Table B holds the same points as the rows below and some others, measured another way and shuffled. Each row below is followed by which row of B it is.
B:
1: [ -95   18  -24 -220  126  -63  -77 -243  166   29  -62 -132  -57  123
  164  269  134 -152  -36  136  224   64  133 -180   50  184  -60 -248
   28 -231  -29]
2: [  85    6 -131  188   33  289 -116 -449  341 -200  -88 -182 -128  223
   62   96  -84 -174   46  -38  339  -31  -37  -30  162  136   26 -221
   30  -41  132]
3: [ 129  -31 -607  285  315  361  102  299 -119  387  268 -117   15  -42
 -166 -114   -1  139   35 -178   77  216  -34 -292   11   62 -180   29
   19  300  447]
4: [ 201 -108  102  229  123  433    2  -55 -235  107  466  -86 -115  246
 -114  116  406  335 -103 -463 -154  -44  175  264   40 -237 -213   52
 -237  335  275]
5: [ -89  177   88  371  -29  216 -146   42 -158 -261   -3 -290  -87   99
  305   42  -71  158 -185  177   34   81   27   30 -111  -51 -268 -214
   18   79  103]
6: [ 171  273  -76  747  275  467  221 -111 -142 -115  392  -86  -19  110
 -170  217  101  379 -452 -360  706  445  -91 -492  209 -183  -84  -36
   89  301  370]
7: [  12   69 -351  111  153    9   -7  -85   89  149   45 -244   -8 -147
  184  141  -30 -226 -171  140  133  273  -17 -328  -17  109 -144 -183
   55  -69  118]
8: [-179 -272 -426 -399  120 -273 -193  277  395  527 -356  133   46  -14
 -155 -299 -313 -448  530  504   -1 -370 -124 -111   19  533   86 -130
  116 -360  100]
9: [ 387 -147 -362  912  231  416   69 -277  125   93  346 -254 -240  149
   79  100   64  119 -347 -580  240  261  -21 -273  102 -416 -169  126
 -125    2  528]
10: [-285 -140  277 -544   13 -272 -178  431  -43  400  -96  306  111  103
 -279 -171   66  -56  364  438 -132 -508   23  244   -1  378   15 -104
  -10 -125  -73]
11: [ -25 -255 -333  -50  537  320   95    8   59  486  472  146 -179  399
 -329  242   75  362  361 -139   16  123  168 -429  204   38 -165   -1
  -18   69  257]
12: [-297    2   88  -72  -21 -257 -208  586 -404  337  155 -156   13 -238
  272  -53  -73  -16  -31  654 -761  -48   72  174 -349   19 -444 -144
  -59    2  -96]
13: [-213  201  380 -381 -327 -420 -196  284  -28  101 -300   98  314 -351
 -110 -250  -18 -550  -76  648   54 -421 -241  396  -57  485  130 -265
   81  -31 -215]
14: [  69   99 -640  178  334  417  141  531 -385  371  303 -176   94 -104
 -118 -117  102  309  -18 -169   40  321   30 -298  -88   98 -280    4
   38  490  460]
15: [-260  169 -176 -469   59 -270  -80  -41  257  155 -257  -19  155 -192
  -23   79 -192 -509  128  667  294   18 -128 -288   72  593   88 -392
  230 -176 -178]
16: [ 100  -70 -783  419  480  499  108   32  182  230  133 -106 -124  245
 -151   -8 -236  225  214 -191  462  316  -42 -664  169  118 -112  -39
  146  101  505]
17: [  71 -251 -384  -22  327  242    8   -5   35  459  380  -44 -141  149
 -125  130   89   68  213 -106 -250   79  134 -139   53    0 -215  -12
 -100  101  237]
18: [-201   18 -156 -137 -199 -158 -348  259   12   28 -361 -319   10 -191
  421 -229 -256 -381  120  626 -426 -213  -27  284 -290  288 -233 -283
   19 -128  -52]
19: [-105  -33  -61 -311 -170  -45 -264  -70  233   85 -223  -76   46  -95
    8 -158 -198 -510  287  500 -223 -347 -120  349  -21  423   18 -290
   21    3 -103]
20: [-108   76  102 -164 -226 -254 -244  103   86  -22 -387 -150  105 -157
  231 -157  -16 -424  -89  378   52 -274  -79  265 -124  288  -10 -231
   14 -202  -45]
21: [ 304    8 -504  380  194  561   50 -263  -33    0  287 -409 -123   66
  157  151  204   80 -193 -471   72  329  107 -109   11 -132 -238  -60
 -105  321  390]
22: [ -80  149  507 -771 -217 -374  -90  -10  -14   73 -244  131  318 -131
 -148   16  556 -407 -177  106  363 -396   27  412   69  456  235 -206
  -53  -76 -190]
23: [ 190   56 -641  569  236  362   83  147  -41  159  132 -288  -24  -77
   69  -84  -68   80 -189 -229  277  334  -76 -390  -15  -34 -192    2
   51  179  487]
24: [  75   10 -735  304  244  375  -14   45   37  167  124 -360  -88  -61
  170   -4 -205  -43   54   55  -51  338  -16 -337  -67   92 -275 -145
   63  193  331]
25: [-186  187 -200 -662  -74 -230  -93  433  -68  222 -405  -55  338 -290
  -25 -254  105 -388   92  418  219 -184  -71   87 -106  661   65 -260
  127   43   -5]
26: [ -43 -132 -267 -105   41 -105 -222  -48   47  156  -78 -396 -142  -56
  528  123   65 -253  -47  184 -404   47  199   43 -238   20 -323 -179
 -118 -254   40]
27: [-445 -117  117 -407   54 -573 -276  232  253  234 -433   85  -28   82
  200   -1 -280 -275  274  810    7 -279   16 -193  -73  385  -52 -272
  142 -689 -186]
28: [ -44   59 -224   88  166  -23   42  212   49  295   31   75  105 -107
 -225  -83 -106 -131   -6  198  326   41 -166 -303   95  245   21  -87
  123    8  182]
29: [  73   98 -241  193  -68   89 -109  -62  165  -61 -230 -212   49 -100
  115 -143  -91 -305 -115   86  302  -38 -143   -4   -2  207   15 -177
   61  -13  190]
30: [-455 -112  112 -810   59 -546 -264  190  193  333 -336  105   44   24
  103   65  -90 -357  389  820 -157 -311   99  -40  -68  532  -40 -323
   93 -506 -300]
31: [  91   26 -379  180  433  470  171 -199    3  203  478  -76  -96  192
 -217  315   88  242   28 -211  257  392   71 -461  211   18 -143 -108
   43  290  249]
32: [-169 -180  543  -99 -225 -596 -281   12  315  250 -221  264   24  -64
 -107 -130 -122 -532   12  540  -43 -602 -198  303   49  167  156 -105
  -35 -541 -183]
33: [ -46  136 -326 -124   98  446 -116  -99  -69 -179   -4 -381  -73  145
  250  111   19   79  145  102  -46  160  147   15  -73  234 -256 -323
   32  301   94]
34: [-254 -394  109  103  227 -307 -231  302  177  358 -129  156 -248  399
  105  -37 -166  188  275  292 -101 -316  125 -196  -42  -57 -183   26
  -34 -678  143]
35: [ -26  -72  232 -208 -246 -416 -232 -223  494   89 -428  123  111 -101
 -102 -164  -82 -722   11  339  345 -504 -247  239  137  380  316 -185
   31 -439  -85]
36: [  62 -206 -314  559  286  202   -1  374 -131  440  348   -9 -144  101
 -104 -117 -110  284   29  -82 -172   58  -27 -223  -39 -210 -287  135
  -62   46  425]
37: [ -27  223 -128  283  -58   12  -91  -58  -16 -111  -40 -335   24 -231
  311   61 -117 -262 -329  300   80  209  -91 -114 -104   72 -174 -254
   74   15   37]
38: [-136  175  619 -137 -116  -26  -65 -155 -126   54  408  167   88  -72
 -312  212   89 -144  -97  432 -173 -158 -102  312  129  124  -18 -249
  -21  290 -292]
39: [ -12   28  315  -46   22  -93  -28   24 -267  205  386  -73    6  -88
   69  249  363   -1 -318   53 -290   33  132  170  -74 -131 -233  -81
 -167   74  -51]
40: [-158  161  704 -223 -226 -259 -139 -412  244  -57   81  226  112  -89
 -293  193  -56 -511  -79  592  131 -315 -235  279  234  297  217 -339
   61  -58 -400]
41: [   7  234  101  365 -181   -5 -143  195 -264 -189  -90 -362   49 -196
  412  -65   99  -49 -475  113    3   59  -16  166 -236  -86 -252 -142
  -34   46  120]
42: [ 265  124 -119  708   54  506   59   -3 -208  -67  329 -217  -29   13
  -51  -42  118  213 -351 -384  176  170  -83   30   41 -225 -173   23
  -71  423  406]
43: [-134   38   55 -249  308  -70  172  357  -23  520  220  484  222   48
 -726  -38   87   99  160  139  552 -106 -161 -350  298  378  194  -20
  151  105  130]
44: [  11   88  437 -225 -151 -120 -127 -312   44 -152  -69 -105   41   51
  140  208  387 -223 -282   -5  199 -175   96  289   34   94   25 -210
 -108 -131 -110]
45: [-153   28  603  197   36 -301  -30  158  -70  132  124  264   25  103
 -182  101  122  119 -275  184  314 -172  -65  -88  110  -66    7  -21
    0 -276   -9]
46: [  11 -212  162   99    5  -18 -122   49  177  333  138  258  -25  111
 -392 -166  -92 -152  211  141  -61 -410 -162  212  158   98   73    7
  -55  -47  113]
47: [-164  519  338  474   32  277   53  226 -596 -283  409 -223   71 -108
  124  243   60  422 -520  274   80  422  -11 -132  -96 -131 -370 -250
   96  483  -12]
48: [ 205 -108 -358  185  222  191  123 -124  301  440  250  196   67  -44
 -563  -75  -78 -258  102 -139  403  -29 -259 -250  326  215  198   20
   58  150  298]
49: [-141  -70  547 -564 -188 -353 -229  -72   23  131  -71   81   76    1
   12   84  336 -339   -7  287 -187 -454   96  498  -19  224   21 -190
 -149 -192 -249]
50: [ 104  137   37  442  305  455  177 -246 -179   72  727  -41  -93  117
 -240  406  137  313 -250 -170  110  405   23 -303  196 -203 -202 -100
  -14  423  146]
51: [-317 -219  206 -617  -32 -524 -259  410  142  464 -304  276  102   22
 -138 -214  -47 -314  375  599 -146 -579  -24  202  -45  448   60 -124
   10 -428 -123]
52: [ -96  218 -309 -133  194    9   48   -5  -15   96   15 -209   90 -143
  119  207   38 -143 -148  242  300  346   18 -430    3  278 -112 -278
  146   24   37]
53: [ 142  130 -131  326    8   -3    9  -92   80  -14  -79 -206   54 -140
  140   20  105 -221 -415 -124  463  138 -100 -181   29   21   -7  -88
   20  -99  230]
54: [ -31  237  560 -118  -98  -23  -51 -422  -13 -253  107  -71   51   57
   44  361  360 -121 -375   41  339   -4   58  145  127   70   23 -278
  -42   16 -183]
55: [ 240  267 -262  420  168  619  170    6 -293  -74  367 -230   71    1
 -128   70  262  290 -323 -431  385  349  -19 -128   86  -40 -142  -60
   -2  608  379]
56: [ -43  262 -198 -172  130  147   29 -188  -26  -91    2 -284   65  -47
  186  271  181  -92 -193   81  356  316   87 -266   27  249 -103 -314
   93  111   22]
57: [-228  169  -36 -339  239 -126   71  -47   40  288  225   87  108 -117
 -208  310  -37 -189   36  513  174  220  -45 -407  147  374  -25 -308
  175   39 -176]
58: [-170  222  667 -239 -112 -132 -123 -356  -38 -269   47  -61    9   89
  144  398  282 -100 -281  272  165  -57  108  175   57   99  -48 -339
  -29 -102 -299]
59: [  50   25  203  -61 -214 -222 -198 -277  243 -125 -307 -164   33  -67
  241   13  158 -472 -253   85  240 -228  -38  233   -4  148   76 -189
  -53 -315  -25]
60: [ 262  265 -349  707   51  511   56 -144 -107 -233  154 -428  -16 -100
  188   30   27   45 -445 -290  356  383  -96 -159   -5 -117 -183 -113
   29  370  380]
61: [ -26 -148 -264  250  356  104  -24 -307  258  158  203 -143 -261  254
  150  346 -108   44   26   60  113  264  109 -510  107  -79 -198 -135
   24 -285  146]
62: [  -4 -165  120  -22   48 -136 -130  -11  -18  244  150  -86  -97   34
  154  133  203  -90 -108   42 -259 -109  130  114  -71  -93 -183  -43
 -162 -199   36]
63: [ 100 -156 -534  103  350  242   48 -357  439  286  148  -21 -128  161
 -198  164 -172 -181  229  -23  320  160  -61 -481  263  194   33 -130
   93  -80  229]
64: [  77  -77  -25 -371  232  113  104 -224  284  275   72  290  101  235
 -555   89  278 -106  196 -223  651 -190  -34 -129  375  377  295  -80
   38   28  143]
65: [ -23  -27 -483 -286  180  160  -49  -39   54  297  131 -206   -2  -87
   41   99   -8 -233  194  204 -209  141   69 -108  -25  287 -172 -222
   15  156   68]
66: [  82 -119   92   -1   57    2  -38  -20   27  284  194   75    7   40
 -187   21  208  -99  -49  -87   15 -176   -8  132   91   29   -6   -6
 -117    7  126]
67: [-173  217 -241   99   87 -179  -52   84  106   28 -222 -187   76 -189
  217   52 -236 -266 -178  484  373  229 -127 -460  -36  274  -77 -279
  218 -229   30]
68: [-156 -372  -19  238  148  -71 -301  164  189   84 -275  -93 -331  507
  372  -68 -147  242  245   93 -104 -294  201  -51 -116 -125 -261  -11
  -83 -608  237]
69: [ -92   -1  476  -92 -163 -240 -197 -515  383  -61  -24   85  -45   28
  -60  208  -91 -509  -36  446   95 -278 -139  181  183  178  136 -294
   10 -272 -280]
70: [  90   -5    0   10  109  338  -85 -510  140 -264   23 -300 -187  360
  274  334  279   87  -79 -271  237   87  246    2   80  -19 -131 -217
  -88  -37  106]
71: [ -12  -92  244  183   55   89 -170 -325   52 -157   79 -219 -252  319
  343  306  182  118 -154  -65  -40  -23  221   70  -23 -200 -231 -143
 -144 -241   34]
72: [  -6 -280   50 -339   23 -114 -218 -276  355  127 -203  -23 -127  280
   90   80  174 -261  212   -2   39 -358  148  187   69  184   38 -132
 -117 -399   22]

[ -14  142  -13  -69 -298 -245   75   85  -22  210 -180  -72 -165  146
 -237  167   16   65 -216  -10    9   49    4  -93  -65 -130  115   72
 -203   97  -73]
32
[  82   59   67  148  -10  -23    3   13   44  -80  -36   76   93 -106
   15  -30  -18  -26   27   53  -12  -12   24  -40 -120  -32   -2  -52
    6   17  -43]
33
[ -99 -256  187 -164  -74  149   22   86   93  -95   26   53 -122 -111
  130  -84   71   81    2   18   31  -18  -90   74   84  119   69   54
  213  -42 -144]
3
[ -27 -171    3   83  -55  247  -77   56  111 -184   -1  100   90 -218
   80 -175  126 -174  183  160   71   36   62   81  160   97   63   43
  142  -29  -20]
70
[  -4   85   24 -104 -337 -206   37   96  -15  208 -175  -72 -172  139
 -178  180   34   69 -178    0   21   58  -27  -53  -46  -95  130   94
 -176   92  -92]
46
[ -88   19  -12    8  170  -37  177  -33   11  -54   51   57 -112   25
 -109 -127  -43   72 -202  -19   15  -47 -110  -78  -40  -27   48 -116
   37  -82 -105]
23
[  -5 -109  134  -11   78   77  101  -41  177  -29   45  -43  -56  -85
   20 -214    8   30 -158    9   56  -14  -38   21  -70  146  -22    3
  201  -14 -137]
37
[-108 -145  164 -180 -105  100   91   31  120   -4   63  -35 -142  -35
   97  -99   -6   25  -40   68   19  -28 -179   81   53  143  116   40
  171  -13 -105]
8
[  43   42  -33  119   47   19   -4   23   17 -153  -32  134   65 -165
  -52  -72  -23  -21   -2   26   33  -52   90  -33  -65  -56   15  -37
   38  -22  -48]
52
[-152 -458  187 -260   58  279   73  -10  177  -99   67  -13 -175 -102
   87 -309   92   98  -77   16   94   -1 -147  164  136  243   52  108
  350 -118 -194]
42
[ -91 -160  143 -320 -356   -1   53    9   45   84  -95  -80  -79   57
  -20  -28 -130   -2  165  173  -98  -21 -285  166   26   16  225  194
  -24  -20   37]
34
[ 147  316 -136  290 -166 -227  -31   43  -57   69 -187   49  115   28
 -225  151   16 -104  -48   69    7   63  146 -157 -137 -221   44  -45
 -295   97   20]
31
[  36   55  -19 -147 -129 -115   14   -1  -67  -14  -87   70  -74  -30
 -127   49 -177  124  -68  -27   21 -105  -85   51 -149 -112  121   67
  -37  -15  -78]
5
[ -70  106   82 -156 -253 -249  144   85  -39  147 -129  -35 -174  125
 -163  155  -81  121 -140   -8  -93  -31  -93  -96  -89 -136  126   42
 -166   49  -40]
36
[  -4 -109  187  -22 -154   34   40   34  130  -46  -72  -13   70 -117
   44 -103  -30  -51  155  132 -106   -6  -25   34  -39   41   28   84
   52   14   32]
30
[  33  100  146  162 -191  -33  -16  191  108  -36  -53   50   11 -166
   94  114  135  -53  -15   33   -7   27  212 -135  -15   16  -27  -26
   26  134  -59]
65
[ 107  155  -81   52   10  -98   15  -71  -38   -9  -35   59   11   -7
 -131   -8 -143   39 -126    2   76  -61  -74   11 -186  -88   83  -39
  -47   -9  -93]
67
[ -18   19  -98  -78    0   36  -34   66  -61 -125   20  166 -149 -119
  -52   26  -21  109 -174  -89  175  -94   19   27   -5  -32  112  -16
  108  -28 -190]
60
[ -37  -59  -62  -17   38  146   57  -68  121  -46   67  -24  -51  -60
  -52 -240   -6  -99  -99   99  132   -1  -87   91   50  131  101   19
  149  -44  -91]
2
[  -9 -135  158  -58 -109   -5  -57  135  -59 -122  -82  178  -49 -102
   89  120   43  161   58  -43  -14  -29  -25   -7  -31  -75   54    8
   38  -27 -126]
14
[ -62 -117  111   21  136   17  142  -16   82  -48   10   25  -65   -7
  -35 -161   37   72 -134    1  -10    6  -80  -52  -31   34  -12  -67
   79  -67 -113]
20
[-158 -186  311 -169  118   62  278  -16  236  -48  119  -85 -155  -86
   96 -273  -70  120 -158   -4  -94  -96 -133  -21  -57  197  -35  -17
  287  -46 -101]
18
[ 194  257 -182   51 -411 -395 -145   62 -275  191 -384   93   20  196
 -367  397  -60   88  -28   -5   10   70   12  -63 -206 -418  176   97
 -507   77  -19]
45
[ -20   21 -240  128  -21    9  -58   45 -126 -114 -122  185   23  -33
 -218   -2   90  -77   20   63  101   44   71  -46  106 -181  124  -21
 -155  -66  -28]
64
[  -4   37  -55  174   -9   -2   -3   88   -3  -46  -52  102  -27  -36
  -72   24  161  -36 -100   16   86   68   94 -108   52  -52   32  -78
  -45   13 -105]
59
[  99  115  -68   94  -38  -47    6 -113   -5   75  -24  -15   48  115
  -83  -29  -71  -70  -56  118   76   43 -219   57 -113  -35  136  -53
  -99  -14  -69]
16
[-136 -218  143    9    8   68  146   57  153  -10  -50  -36  -71  -20
  -56 -190  170  -23  -59   66  -50   82   23  -75  115   75  -16   21
   63  -37  -51]
66
[ -53 -163  145  136   -3  195    1  116  173 -112   41   46   -1 -168
  153 -125  238  -98    7   79   62   83   95  -39  136  159  -23  -39
  190   18 -110]
21
[ -53 -293   49  293  271  114   43   36   34 -200 -109  176  122  -77
  -75 -225  280  -23   60   48  -39  142  112 -147  110  -66 -116 -112
  -19 -146  -53]
22
[-204 -245  253  -83  -69  165  185  106  270  -69   36  -76  -79 -160
   95 -259  126  -86   35  124  -99   13   46  -38  164  203  -11   67
  225    4    4]
17
[  39  109  -63   52 -220   68  -56   51   96   30   -4  -28  -27  -73
   -7    1   56 -164  -53  118  148   42   35   49   52   84  133   46
   37   92  -73]
63
[ 138  308 -135  145 -270 -296  -21   73  -60  124 -256   13   30   14
 -314  182  -29  -24 -129    6    6   27  218 -147 -169 -242   45   60
 -294  133    7]
50
[-167 -311   76 -139   94  254  151  -48  234  -16   96 -104 -177  -37
   -9 -377  129  -43 -187   70  126   52 -106   93  171  272   52   58
  289  -80 -156]
48
